Below is a small trained network, with its code and all its weights. Each question gives an input and a class and asks what happens when units are switched off, that is, made to give their printed mean instead of their output.

import numpy as np


def w(rows, s, z=0):
    codes = np.array(rows[::2]) - 128.0
    scale = np.full(codes.shape[1], s)
    scale[-1] = z or s
    return codes * scale


def f(y):
    return y / 2 * (1 + np.tanh(0.7978845608 * (y + 0.044715 * y**3)))


def log_softmax(a):
    a = a - a.max(-1, keepdims=True)
    return a - np.log(np.exp(a).sum(-1, keepdims=True))


def net(x, mask):
    res = np.array(x, float).reshape(1, 6) / 4 @ E
    y = f(res @ A[0][:, :-1].T + A[0][:, -1])
    res = res + np.where(mask, y, B[0][:, -1]) @ B[0][:, :-1]
    return log_softmax(res[-1] @ U[:, :-1].T + U[:, -1])


A, B = {}, {}
E = w([
[190,54,130,146,138,82,154,46,177,168,180,172],'x0',
[91,85,57,173,177,126,81,178,131,169,190,71],'x1',
[94,161,55,66,205,115,110,75,166,82,103,82],'x2',
[134,128,177,159,237,203,118,146,154,172,49,215],'x3',
[124,176,87,109,145,121,173,155,163,172,186,107],'x4',
[251,159,104,140,145,83,117,177,124,105,81,89],'x5',
],0.011)
A[0] = w([
[131,81,109,157,85,72,143,134,108,106,170,65,55],'n0',
[138,85,128,118,138,89,140,85,125,163,172,172,108],'n1',
[149,170,181,8,98,121,209,80,144,70,101,166,113],'n2',
[200,74,176,135,134,88,143,62,201,125,186,111,6],'n3',
[143,109,133,141,194,192,121,152,152,195,97,164,59],'n4',
[152,161,60,50,186,130,89,74,150,97,97,98,254],'n5',
[103,183,128,65,93,182,93,187,84,117,121,120,90],'n6',
[78,105,94,180,146,116,47,160,117,150,154,84,153],'n7',
[139,117,104,95,21,81,98,83,95,103,173,58,9],'n8',
[176,131,134,171,101,89,146,194,72,159,130,158,19],'n9',
[222,126,133,118,135,36,123,159,87,123,97,53,128],'n10',
[107,67,106,125,134,135,140,155,133,117,154,132,65],'n11',
[128,148,183,83,86,114,179,122,95,145,114,145,100],'n12',
[149,111,222,209,63,120,175,255,90,157,191,165,3],'n13',
[136,105,145,189,134,99,163,90,172,109,169,135,30],'n14',
[136,164,113,93,70,91,105,176,98,77,194,149,157],'n15',
[222,172,98,186,140,150,100,151,180,104,112,175,251],'n16',
[122,44,67,148,168,145,79,135,119,148,136,79,39],'n17',
[46,162,175,117,94,143,155,220,84,115,108,75,126],'n18',
[31,126,153,120,88,210,120,74,114,112,218,188,67],'n19',
],0.0084,0.0011)
B[0] = w([
[139,135,178,153,129,174,114,116,118,168,156,158,208],'n0',
[185,136,16,144,118,150,88,167,147,106,70,89,183],'n1',
[185,100,251,174,56,63,175,203,114,210,224,90,237],'n2',
[197,193,85,166,52,131,75,114,155,78,2,153,205],'n3',
[140,209,170,115,169,156,61,151,134,201,102,107,222],'n4',
[105,76,198,47,159,57,150,68,156,64,102,176,243],'n5',
[218,139,128,228,104,124,81,111,211,63,81,96,203],'n6',
[192,117,176,173,109,107,212,135,104,122,164,64,217],'n7',
[56,216,207,86,208,208,35,89,82,215,113,133,249],'n8',
[85,73,83,74,166,88,134,107,103,85,181,119,181],'n9',
[75,107,38,64,92,173,188,207,78,106,152,154,214],'n10',
[113,123,141,158,108,118,144,170,128,118,198,176,151],'n11',
[119,92,132,162,166,145,171,145,141,144,143,122,176],'n12',
[138,98,178,20,199,49,147,27,188,82,126,76,254],'n13',
[166,200,133,145,77,143,95,103,176,70,74,143,166],'n14',
[104,154,117,121,134,146,80,128,127,184,76,131,199],'n15',
[23,98,30,126,123,148,87,163,59,198,141,149,199],'n16',
[135,90,152,196,105,54,179,138,112,203,161,73,198],'n17',
[197,210,37,141,57,142,123,77,175,110,87,148,226],'n18',
[73,120,55,67,109,128,186,209,53,66,134,224,242],'n19',
],0.0073,0.011)
U = w([
[116,172,215,124,169,243,63,110,107,238,116,146,250],'0',
[116,74,163,49,168,11,171,1,172,43,141,108,127],'1',
[207,167,67,232,31,118,99,106,186,70,82,135,72],'2',
[175,90,221,238,46,35,216,197,87,199,185,74,60],'3',
[85,95,48,68,81,148,174,227,40,107,139,204,92],'4',
],0.0088,0.0022)

Each question gives the input, the list of numbers given to net, and the class t.
The units are the neurons (one row each of A and B). Each row of codes is followed by its name. A weight is (code - 128) times the scale printed after its matrix; where a second scale follows, it is the last column's (A, B and U).
mask holds one flag per neuron, in row order. A switched-off neuron (its flag False) gives its mean, the last column of its row in B, instead of its output. The means were averaged over made-up inputs and are rounded, as every weight is.
A unit's drop is (log p(t) with every unit on - log p(t) with that unit switched off) / (log p(t) with every unit on - log p(t) with every unit switched off).
The circuit of an input: a set's keep is (log p(t) with only the set's units on - log p(t) with every unit switched off) / (log p(t) with every unit on - log p(t) with every unit switched off). Starting from the 12 units with the biggest drops (on a tie, the unit counted first), units are removed one at a time, each time the one whose removal leaves the highest keep (on an exact tie, the one counted first), for as long as the keep stays at least 0.8.
circuit, biggest first: the units of the circuit, biggest drop first
unit that matters most: the unit with the biggest drop
k most important neurons: the k neurons with the biggest drops, biggest first
drop when u is switched off: that unit's drop, to one decimal
input [3,7,5,-1,-2,2], class 3: circuit, biggest first	[n17]
input [0,2,-5,2,3,-6], class 4: 2 most important neurons	[n19, n5]
input [6,-4,5,3,-8,-7], class 4: 2 most important neurons	[n19, n13]
input [-8,2,-4,-7,5,3], class 2: 3 most important neurons	[n18, n6, n4]
input [8,7,4,7,-1,4], class 2: 2 most important neurons	[n8, n3]
input [-8,-2,6,-5,1,-5], class 2: 2 most important neurons	[n6, n18]
input [-1,-5,-3,1,-7,-5], class 3: 2 most important neurons	[n2, n10]
input [0,3,-1,-5,6,5], class 0: 3 most important neurons	[n8, n19, n0]
input [4,7,7,-8,1,-5], class 0: 4 most important neurons	[n8, n0, n13, n2]
input [6,0,-2,2,3,-7], class 4: 3 most important neurons	[n19, n6, n18]
input [8,7,3,-1,-4,8], class 2: 2 most important neurons	[n3, n19]
input [-2,8,-3,6,-1,-2], class 3: drop when n7 is switched off	0.4
input [4,-6,-6,5,-2,6], class 1: drop when n0 is switched off	0.1
input [-2,8,-7,4,-6,-8], class 3: unit that matters most	n7
input [-3,8,-8,-1,-5,5], class 1: drop when n2 is switched off	0.3
